Below is a small trained network, with its code and all its weights. Each question gives an input and a target symbol and asks what happens when units are switched off, that is, made to give their printed mean instead of their output.

import numpy as np


def w(rows, s, z=0):
    codes = np.array(rows[::2]) - 128.0
    scale = np.full(codes.shape[1], s)
    scale[-1] = z or s
    return codes * scale


def f(y):
    return np.maximum(y, 0)


def softmax(a):
    e = np.exp(a - a.max(-1, keepdims=True))
    return e / e.sum(-1, keepdims=True)


def log_softmax(a):
    a = a - a.max(-1, keepdims=True)
    return a - np.log(np.exp(a).sum(-1, keepdims=True))


def net(x, mask):
    ids = ['ΓΣΨΩβζθπ'.index(c) for c in x.split()]
    T = len(ids)
    res = E[ids] + P[:T]
    u = 0
    for l in range(2):
        r = res
        for j in range(2):
            rows = slice(3 * j, 3 * j + 3)
            q, k, v = (r @ M[l][rows].T for M in (Q, K, V))
            z = softmax(np.where(np.tri(T) > 0, q @ k.T / 3**0.5, -1e9)) @ v
            o = O[l][rows]
            res = res + np.where(mask[u + j], z, o[:, -1]) @ o[:, :-1]
        u += 2
        y = f(res @ A[l][:, :-1].T + A[l][:, -1])
        res = res + np.where(mask[u : u + 8], y, B[l][:, -1]) @ B[l][:, :-1]
        u += 8
    return log_softmax(res[-1] @ U[:, :-1].T + U[:, -1])


Q, K, V, O, A, B = {}, {}, {}, {}, {}, {}
E = w([
[47,104,142,119,131,63,255,121,161,105],'Γ',
[81,103,162,115,98,57,117,79,160,21],'Σ',
[183,78,203,169,117,88,157,187,128,114],'Ψ',
[144,189,206,147,68,122,89,131,90,69],'Ω',
[135,99,63,208,131,121,218,197,144,156],'β',
[101,203,147,210,56,200,180,116,119,170],'ζ',
[115,125,118,149,183,95,101,60,67,196],'θ',
[96,109,69,206,119,211,56,182,153,89],'π',
],0.0078)
P = w([
[143,125,125,169,23,147,171,151,108,81],'0',
[179,185,167,183,136,87,130,146,240,115],'1',
[104,63,109,138,5,121,168,136,36,90],'2',
[145,174,171,195,200,70,103,127,206,135],'3',
[43,19,154,190,26,89,137,112,10,141],'4',
[84,199,175,187,254,44,112,123,142,178],'5',
[109,94,157,182,53,97,166,170,72,113],'6',
],0.0046)
Q[0] = w([
[111,126,123,116,165,76,110,123,164,133],'0.h0',
[116,75,140,137,49,161,181,198,94,83],'0.h0',
[102,103,130,120,147,71,133,128,139,119],'0.h0',
[134,209,164,176,192,109,131,121,197,140],'0.h1',
[175,168,84,87,135,200,130,103,101,167],'0.h1',
[2,72,159,143,124,54,169,112,58,80],'0.h1',
],0.0061)
K[0] = w([
[155,179,99,114,212,92,66,44,141,186],'0.h0',
[58,124,121,112,43,192,171,127,95,96],'0.h0',
[93,153,99,101,169,108,95,28,92,196],'0.h0',
[94,29,107,122,22,151,151,141,2,102],'0.h1',
[178,112,158,130,83,129,139,202,231,58],'0.h1',
[150,128,138,199,220,87,12,28,77,252],'0.h1',
],0.0047)
V[0] = w([
[180,134,136,107,122,166,132,200,254,60],'0.h0',
[169,106,96,18,247,121,26,42,122,204],'0.h0',
[118,129,196,177,33,82,197,171,195,38],'0.h0',
[124,141,28,16,239,142,58,69,136,215],'0.h1',
[170,16,118,165,166,78,29,175,153,61],'0.h1',
[111,59,171,244,48,99,156,177,108,54],'0.h1',
],0.0039)
O[0] = w([
[109,215,132,120,120,170,122,173,221,88,145],'0.h0',
[115,109,130,2,195,156,114,119,109,123,14],'0.h0',
[104,173,155,209,58,86,157,129,157,122,226],'0.h0',
[136,101,141,24,176,192,124,122,134,100,2],'0.h1',
[9,132,202,177,138,176,129,189,105,127,148],'0.h1',
[110,156,152,250,100,84,126,142,123,169,228],'0.h1',
],0.0045,0.006)
A[0] = w([
[106,133,133,167,182,60,99,64,78,229,253],'0.n0',
[115,164,227,134,41,61,98,87,65,38,213],'0.n1',
[148,238,141,217,93,151,135,197,177,164,216],'0.n2',
[81,38,82,160,5,149,178,168,25,101,201],'0.n3',
[40,122,138,111,108,68,168,45,213,30,171],'0.n4',
[163,36,123,168,70,89,246,208,58,170,201],'0.n5',
[53,114,81,149,127,93,254,157,184,202,212],'0.n6',
[201,145,190,166,169,67,206,208,251,144,183],'0.n7',
],0.0049,0.0024)
B[0] = w([
[120,110,142,192,215,59,96,99,94,210,175],'0.n0',
[147,154,224,160,24,83,121,108,72,81,225],'0.n1',
[141,204,105,236,79,128,113,164,158,176,255],'0.n2',
[124,65,112,174,22,186,152,135,47,138,207],'0.n3',
[84,147,164,121,117,29,206,60,165,1,156],'0.n4',
[148,69,121,196,68,112,190,165,91,169,232],'0.n5',
[93,107,42,251,165,98,248,137,130,146,197],'0.n6',
[165,160,142,185,171,69,187,171,210,143,221],'0.n7',
],0.0044,0.011)
Q[1] = w([
[98,69,160,211,9,82,175,165,19,122],'1.h0',
[86,36,69,18,161,211,133,50,87,77],'1.h0',
[138,26,103,91,85,181,135,131,28,113],'1.h0',
[60,142,160,239,1,57,196,155,43,143],'1.h1',
[112,27,105,88,96,171,139,110,18,114],'1.h1',
[100,205,146,148,192,87,121,110,190,146],'1.h1',
],0.0063)
K[1] = w([
[115,158,133,124,223,98,77,96,121,201],'1.h0',
[175,177,122,136,94,153,147,180,195,82],'1.h0',
[157,249,129,119,174,93,147,158,246,95],'1.h0',
[94,117,144,132,224,90,76,95,85,187],'1.h1',
[180,233,126,124,176,118,124,160,254,114],'1.h1',
[106,34,147,140,78,152,108,131,80,138],'1.h1',
],0.0054)
V[1] = w([
[54,132,66,139,135,125,187,91,154,163],'1.h0',
[83,49,105,116,154,92,187,115,175,77],'1.h0',
[132,165,255,95,116,79,151,40,103,99],'1.h0',
[184,137,152,150,122,118,228,149,120,206],'1.h1',
[200,70,192,121,155,103,140,162,128,119],'1.h1',
[194,71,76,148,150,126,178,215,134,196],'1.h1',
],0.0067)
O[1] = w([
[206,74,192,59,145,208,175,29,174,188,150],'1.h0',
[61,172,210,108,28,223,251,84,254,128,105],'1.h0',
[109,117,32,209,49,84,83,72,220,62,132],'1.h0',
[152,56,123,59,112,87,100,122,165,180,252],'1.h1',
[37,134,132,90,22,62,106,203,241,158,134],'1.h1',
[119,71,192,10,131,101,146,167,136,184,187],'1.h1',
],0.006,0.017)
A[1] = w([
[85,112,175,108,109,100,145,174,146,126,160],'1.n0',
[189,168,150,146,134,122,70,111,63,102,234],'1.n1',
[130,141,149,144,201,143,166,175,40,113,212],'1.n2',
[84,136,132,151,110,101,132,203,130,121,162],'1.n3',
[148,109,203,2,135,151,150,178,114,181,185],'1.n4',
[120,146,156,165,105,159,165,11,166,120,253],'1.n5',
[193,120,22,144,147,84,74,101,80,135,199],'1.n6',
[90,165,129,183,112,112,139,177,119,98,181],'1.n7',
],0.006,0.0014)
B[1] = w([
[82,145,182,64,104,112,111,173,146,164,235],'1.n0',
[185,142,124,117,205,115,172,131,44,85,161],'1.n1',
[176,244,230,143,160,210,99,121,3,164,142],'1.n2',
[66,183,104,124,110,112,87,196,114,140,255],'1.n3',
[47,57,86,229,232,219,218,191,135,2,201],'1.n4',
[150,147,179,155,113,222,202,38,170,91,179],'1.n5',
[208,16,55,115,187,57,180,108,127,49,186],'1.n6',
[56,200,108,166,136,173,116,176,101,113,243],'1.n7',
],0.0051,0.0087)
U = w([
[60,90,152,116,186,164,181,154,133,77,162],'Γ',
[184,108,154,96,83,142,155,47,202,130,130],'Σ',
[64,147,144,88,83,83,67,182,163,191,116],'Ψ',
[149,226,192,125,145,159,129,129,37,134,190],'Ω',
[130,124,41,152,162,99,132,165,101,56,40],'β',
[69,197,118,189,116,201,133,96,158,107,8],'ζ',
[254,55,119,93,149,84,113,52,106,166,207],'θ',
[119,100,104,130,140,169,75,116,144,126,205],'π',
],0.0057,0.0013)

Each question gives the input, a string of symbols that net reads in full, and the target symbol t.
The units are the heads (3 rows each of Q, K, V and O) and the neurons (one row each of A and B). Each row of codes is followed by its name. A weight is (code - 128) times the scale printed after its matrix; where a second scale follows, it is the last column's (O, A, B and U).
mask holds one flag per unit, layer by layer, with each layer's heads first. A switched-off unit (its flag False) gives its mean, the last column of its rows in O or B, instead of its output. The means were averaged over made-up inputs and are rounded, as every weight is.
A unit's drop is (log p(t) with every unit on - log p(t) with that unit switched off) / (log p(t) with every unit on - log p(t) with every unit switched off).
most important unit: the unit with the biggest drop
top k neurons: the k neurons with the biggest drops, biggest first
top k neurons in layer l: the k neurons of layer l with the biggest drops, biggest first
heads that matter: for each layer, one digit per head in row order, 1 if its drop is at least 0.15 and else 0, layers parted by /
drop when u is switched off: that unit's drop, to one decimal
input Ψ Ψ Ψ β, target Ψ: heads that matter => 00 / 01
input Ω Ψ Ω Ψ Ω β, target β: most important unit => 0.n7
input Σ Γ Ω Ω Σ, target β: top 2 neurons in layer 0 => 0.n5; 0.n6
input Ψ Ψ Σ ζ Γ, target θ: heads that matter => 00 / 11
input Ψ Ψ Γ Ψ Ω Σ β, target ζ: heads that matter => 00 / 11
input β Ω ζ, target β: top 4 neurons in layer 0 => 0.n3; 0.n5; 0.n6; 0.n7
input Γ Σ Ω Γ, target β: top 2 neurons => 0.n7; 0.n3
input Σ Ψ β Γ ζ Σ, target θ: heads that matter => 00 / 11
input Σ Ω Ω Σ Γ β π, target Γ: top 2 neurons => 1.n4; 0.n1
input β Ω Ψ, target β: top 2 neurons in layer 0 => 0.n3; 0.n5
input Ω Ψ ζ Ψ, target θ: top 2 neurons in layer 0 => 0.n7; 0.n3
input Ψ ζ Σ β Ω Ω Γ, target β: top 3 neurons => 0.n6; 0.n5; 1.n6
input Σ β Ψ π Γ, target Ω: heads that matter => 00 / 11
input Ω π Ψ Σ Ω, target ζ: most important unit => 1.h1
input Σ Ω π Ψ Γ β, target Σ: heads that matter => 00 / 10
input Ψ Ψ ζ π Ψ Ω β, target β: heads that matter => 00 / 10
input Ψ Ψ β Ω, target Γ: top 2 neurons => 1.n4; 0.n3
input π β ζ, target Γ: top 3 neurons => 1.n4; 0.n3; 0.n1
input Ψ Σ Γ, target ζ: top 3 neurons in layer 0 => 0.n3; 0.n5; 0.n4
input β Σ β π Ω, target Ω: top neuron in layer 0 => 0.n1
input Ψ π π Ψ, target Ω: top 2 neurons => 0.n7; 1.n2
input β Γ Ψ, target Σ: top 2 neurons in layer 0 => 0.n3; 0.n4
input Ψ ζ β, target θ: top 3 neurons in layer 0 => 0.n3; 0.n5; 0.n2
input Ψ Ψ β, target Ψ: top 3 neurons in layer 0 => 0.n3; 0.n5; 0.n7
input β β Ψ, target Γ: drop when 1.n7 is switched off => 0.0
